Below are the code and all the weights of a small trained network. Each question names an input and a class and asks about switching units off, where a switched-off unit gives its printed mean instead of its output.

import numpy as np


def w(rows, s, z=0):
    codes = np.array(rows[::2]) - 128.0
    scale = np.full(codes.shape[1], s)
    scale[-1] = z or s
    return codes * scale


def f(y):
    return y / 2 * (1 + np.tanh(0.7978845608 * (y + 0.044715 * y**3)))


def log_softmax(a):
    a = a - a.max(-1, keepdims=True)
    return a - np.log(np.exp(a).sum(-1, keepdims=True))


def net(x, mask):
    res = np.array(x, float).reshape(1, 5) / 4 @ E
    y = f(res @ A[0][:, :-1].T + A[0][:, -1])
    res = res + np.where(mask, y, B[0][:, -1]) @ B[0][:, :-1]
    return log_softmax(res[-1] @ U[:, :-1].T + U[:, -1])


A, B = {}, {}
E = w([
[153,89,171],'x0',
[74,80,248],'x1',
[178,115,150],'x2',
[47,86,73],'x3',
[97,149,146],'x4',
],0.012)
A[0] = w([
[178,147,110,95],'N0',
[107,94,128,2],'N1',
[112,176,94,49],'N2',
[251,127,119,110],'N3',
[130,90,32,198],'N4',
[191,173,137,83],'N5',
[89,145,43,202],'N6',
[106,77,146,47],'N7',
[109,95,232,244],'N8',
[8,157,151,203],'N9',
[105,87,176,69],'N10',
],0.011,0.0078)
B[0] = w([
[152,239,147,147],'N0',
[185,63,205,121],'N1',
[232,160,141,135],'N2',
[171,254,135,185],'N3',
[126,229,53,200],'N4',
[210,196,201,155],'N5',
[175,215,83,201],'N6',
[172,81,197,135],'N7',
[65,192,206,250],'N8',
[24,204,16,203],'N9',
[156,107,215,156],'N10',
],0.0082,0.014)
U = w([
[189,10,87,1],'0',
[196,179,139,127],'1',
[191,29,79,2],'2',
[195,15,87,1],'3',
[112,95,97,89],'4',
[83,183,56,234],'5',
[154,100,103,1],'6',
[94,114,198,237],'7',
],0.013,0.0083)

Each question gives the input, the list of numbers given to net, and the class t.
The units are the neurons (one row each of A and B). Each row of codes is followed by its name. A weight is (code - 128) times the scale printed after its matrix; where a second scale follows, it is the last column's (A, B and U).
mask holds one flag per neuron, in row order. A switched-off neuron (its flag False) gives its mean, the last column of its row in B, instead of its output. The means were averaged over made-up inputs and are rounded, as every weight is.
A unit's drop is (log p(t) with every unit on - log p(t) with that unit switched off) / (log p(t) with every unit on - log p(t) with every unit switched off).
The circuit of an input: a set's keep is (log p(t) with only the set's units on - log p(t) with every unit switched off) / (log p(t) with every unit on - log p(t) with every unit switched off). Starting from all 11 units, units are removed one at a time, each time the one whose removal leaves the highest keep (on an exact tie, the one counted first), for as long as the keep stays at least 0.8.
circuit, biggest first: the units of the circuit, biggest drop first
k most important neurons: the k neurons with the biggest drops, biggest first
drop of u: that unit's drop, to one decimal
input [-8,-2,2,-4,-7], class 1: circuit, biggest first	(N9)
input [1,2,-2,-3,3], class 7: circuit, biggest first	(N4 N6)
input [-5,-7,-5,-6,6], class 1: circuit, biggest first	(N9 N2)
input [-7,-5,1,-3,8], class 1: 3 most important neurons	(N9 N2 N5)
input [2,-1,1,-4,6], class 7: circuit, biggest first	(N6 N4)
input [-5,7,-2,2,-6], class 7: 3 most important neurons	(N4 N6 N8)
input [-6,6,-2,-5,-3], class 7: circuit, biggest first	(N4 N6)
input [5,-8,6,3,2], class 1: 2 most important neurons	(N9 N3)
input [-8,-3,0,-4,-8], class 1: 2 most important neurons	(N9 N5)
input [2,-5,-5,-2,-1], class 1: drop of N9	1.5
input [0,2,8,2,4], class 7: drop of N4	0.1
input [5,-1,-4,-4,1], class 7: drop of N6	0.3
input [-4,3,8,-1,2], class 7: drop of N1	0.0
input [2,5,6,-7,6], class 7: circuit, biggest first	(N8)
